Below is a small trained network, with its code and all its weights. Each question gives an input and a target symbol and asks what happens when units are switched off, that is, made to give their printed mean instead of their output.

import numpy as np


def w(rows, s, z=0):
    codes = np.array(rows[::2]) - 128.0
    scale = np.full(codes.shape[1], s)
    scale[-1] = z or s
    return codes * scale


def norm(h):
    return h / np.sqrt((h * h).mean(-1, keepdims=True) + 1e-5)


def f(y):
    return np.maximum(y, 0)


def softmax(a):
    e = np.exp(a - a.max(-1, keepdims=True))
    return e / e.sum(-1, keepdims=True)


def log_softmax(a):
    a = a - a.max(-1, keepdims=True)
    return a - np.log(np.exp(a).sum(-1, keepdims=True))


def net(x, mask):
    ids = ['αβγδζηλμπφω'.index(c) for c in x.split()]
    T = len(ids)
    res = E[ids] + P[:T]
    u = 0
    for l in range(2):
        q, k, v = (norm(res) @ M[l].T for M in (Q, K, V))
        z = softmax(np.where(np.tri(T) > 0, q @ k.T / 2**0.5, -1e9)) @ v
        res = res + np.where(mask[u], z, O[l][:, -1]) @ O[l][:, :-1]
        u += 1
        y = f(norm(res) @ A[l][:, :-1].T + A[l][:, -1])
        res = res + np.where(mask[u : u + 4], y, B[l][:, -1]) @ B[l][:, :-1]
        u += 4
    return log_softmax(norm(res)[-1] @ U[:, :-1].T + U[:, -1])


Q, K, V, O, A, B = {}, {}, {}, {}, {}, {}
E = w([
[115,152,141,136,79,91,166,252,136,143,143],'α',
[227,163,75,53,112,86,82,131,111,117,118],'β',
[115,111,128,67,189,101,143,155,184,137,179],'γ',
[176,69,101,181,59,168,137,132,79,197,195],'δ',
[93,171,170,98,226,107,162,112,57,32,118],'ζ',
[132,63,132,87,209,101,155,163,120,175,159],'η',
[154,222,80,239,183,83,192,130,106,81,186],'λ',
[125,85,141,122,181,70,119,118,179,146,149],'μ',
[129,52,170,47,99,140,128,16,145,110,82],'π',
[151,73,163,103,117,233,155,132,143,84,103],'φ',
[80,92,49,118,106,104,113,166,165,207,89],'ω',
],0.024)
P = w([
[67,6,204,206,228,48,2,133,89,18,183],'0',
[81,38,203,196,202,41,17,117,95,56,179],'1',
[141,78,203,177,226,99,50,163,128,135,138],'2',
[134,86,187,145,208,80,96,148,130,170,140],'3',
[135,91,178,122,189,102,122,141,128,175,116],'4',
[163,95,165,140,163,76,122,131,133,173,123],'5',
[180,155,165,128,174,125,139,142,159,221,108],'6',
[181,165,159,105,135,97,178,126,157,215,93],'7',
[197,180,147,102,123,133,182,143,170,229,102],'8',
[181,174,134,93,85,88,194,110,160,226,71],'9',
[181,178,116,66,93,88,222,115,151,204,91],'10',
],0.0081)
Q[0] = w([
[162,93,178,91,137,57,126,254,149,163,122],'L0H0',
[91,199,136,137,61,148,93,124,99,48,58],'L0H0',
],0.0092)
K[0] = w([
[158,193,74,109,9,128,177,165,117,181,93],'L0H0',
[73,114,176,152,212,133,108,113,118,72,135],'L0H0',
],0.012)
V[0] = w([
[250,83,103,125,3,100,100,201,121,142,194],'L0H0',
[143,107,100,146,178,183,114,52,124,180,166],'L0H0',
],0.0054)
O[0] = w([
[176,165,131,157,80,109,139,233,95,53,105,254],'L0H0',
[244,11,93,190,160,200,188,113,161,70,120,102],'L0H0',
],0.011,0.004)
A[0] = w([
[80,123,165,127,214,107,164,117,127,166,155,8],'L0N0',
[83,139,198,87,117,198,130,214,66,25,85,33],'L0N1',
[115,127,151,66,54,254,144,115,138,88,89,195],'L0N2',
[94,232,142,164,134,76,163,115,109,119,193,133],'L0N3',
],0.0082,0.0015)
B[0] = w([
[105,173,118,172,120,180,74,150,106,101,140,253],'L0N0',
[129,65,214,143,129,82,59,27,161,111,55,190],'L0N1',
[205,88,173,108,89,142,126,13,110,98,104,162],'L0N2',
[196,99,175,135,152,245,103,198,95,178,128,215],'L0N3',
],0.011,0.0048)
Q[1] = w([
[78,151,84,156,114,186,143,9,120,145,172],'L1H0',
[93,94,101,108,155,97,116,144,171,173,161],'L1H0',
],0.016)
K[1] = w([
[103,66,137,145,247,117,92,91,179,94,187],'L1H0',
[95,117,88,95,73,99,114,158,175,172,101],'L1H0',
],0.013)
V[1] = w([
[213,146,3,74,175,71,51,103,106,87,78],'L1H0',
[192,193,195,100,152,114,171,84,133,122,198],'L1H0',
],0.006)
O[1] = w([
[145,211,8,105,141,160,70,132,77,56,95,152],'L1H0',
[205,52,187,97,185,210,29,162,140,30,202,1],'L1H0',
],0.013,0.0078)
A[1] = w([
[28,169,11,124,110,71,214,138,124,168,70,125],'L1N0',
[101,177,177,104,158,185,135,104,92,93,205,4],'L1N1',
[123,89,149,70,71,116,118,32,111,133,109,57],'L1N2',
[64,141,90,127,164,190,154,210,68,133,196,81],'L1N3',
],0.011,0.0031)
B[1] = w([
[140,128,100,172,125,130,144,111,136,209,5,254],'L1N0',
[101,133,67,89,90,136,212,172,140,156,113,137],'L1N1',
[163,123,150,106,110,154,139,90,151,127,103,137],'L1N2',
[171,135,132,131,50,113,141,91,121,122,127,144],'L1N3',
],0.019,0.026)
U = w([
[90,131,127,133,73,124,159,95,205,115,181,188],'α',
[89,67,133,174,186,138,68,100,146,141,173,249],'β',
[112,112,110,179,126,106,140,90,128,186,59,148],'γ',
[116,109,160,153,133,109,142,93,110,123,134,43],'δ',
[129,75,210,132,96,171,102,45,157,93,91,131],'ζ',
[155,67,138,231,85,150,141,92,25,149,191,119],'η',
[155,126,111,94,130,109,57,134,75,111,120,146],'λ',
[175,69,166,125,204,26,218,136,139,92,101,3],'μ',
[115,101,158,150,124,113,123,103,119,123,131,22],'π',
[98,146,255,121,98,79,97,133,84,173,140,129],'φ',
[56,66,167,126,174,171,169,135,56,88,101,146],'ω',
],0.008,0.003)

Each question gives the input, a string of symbols that net reads in full, and the target symbol t.
The units are the heads (2 rows each of Q, K, V and O) and the neurons (one row each of A and B). Each row of codes is followed by its name. A weight is (code - 128) times the scale printed after its matrix; where a second scale follows, it is the last column's (O, A, B and U).
mask holds one flag per unit, layer by layer, with each layer's heads first. A switched-off unit (its flag False) gives its mean, the last column of its rows in O or B, instead of its output. The means were averaged over made-up inputs and are rounded, as every weight is.
A unit's drop is (log p(t) with every unit on - log p(t) with that unit switched off) / (log p(t) with every unit on - log p(t) with every unit switched off).
The circuit of an input: a set's keep is (log p(t) with only the set's units on - log p(t) with every unit switched off) / (log p(t) with every unit on - log p(t) with every unit switched off). Starting from all 10 units, units are removed one at a time, each time the one whose removal leaves the highest keep (on an exact tie, the one counted first), for as long as the keep stays at least 0.8.
units of the circuit, in order: the units of the circuit, biggest drop first
k most important neurons: the k neurons with the biggest drops, biggest first
top k neurons in layer l: the k neurons of layer l with the biggest drops, biggest first
drop of u: that unit's drop, to one decimal
input μ δ γ γ, target μ: units of the circuit, in order	L0H0, L1N0, L1H0
input μ η ω γ μ δ γ η γ γ λ, target η: units of the circuit, in order	L0N3, L1N0, L1H0
input η ω ζ, target ω: units of the circuit, in order	L1N0, L1N1, L1H0
input μ α η, target φ: units of the circuit, in order	L1N0, L0H0, L1H0
input μ γ δ α ω λ α γ, target φ: units of the circuit, in order	L0H0, L1N0, L1H0
input μ μ η, target η: units of the circuit, in order	L1N0, L1H0, L1N3, L0N0
input ω ζ ω α δ ω η β ζ μ η, target λ: units of the circuit, in order	L1H0, L0H0, L1N0
input μ η η η, target η: top neuron in layer 1	L1N0
input α α γ ζ β γ φ η, target λ: units of the circuit, in order	L1H0, L1N0
input μ μ δ μ, target μ: units of the circuit, in order	L0H0, L1N0
input ω φ α ω π ω β η η γ, target λ: 2 most important neurons	L1N0, L0N1
input ω ω η μ μ α γ γ γ ζ η, target φ: units of the circuit, in order	L1H0, L1N0, L0H0
input π λ ω μ λ ω ω α η δ η, target μ: units of the circuit, in order	L0H0, L1H0, L1N0
input γ β μ δ λ, target η: units of the circuit, in order	L1N0, L0N3
input ω λ β γ, target λ: units of the circuit, in order	L1H0, L1N0
input α η ω ω ω π ω δ μ δ, target η: top neuron in layer 1	L1N0
input μ δ γ, target μ: units of the circuit, in order	L0H0, L1N0
input ω μ ω α μ, target φ: units of the circuit, in order	L0H0, L1N0, L1H0
input φ ω μ φ ζ ω δ η ζ η, target μ: drop of L0H0	1.2
input π φ γ μ φ γ, target α: drop of L1H0	1.0
input μ μ η ω π δ γ μ μ, target μ: drop of L0H0	1.1
input μ γ ω ω γ γ γ α, target φ: drop of L0N1	0.0
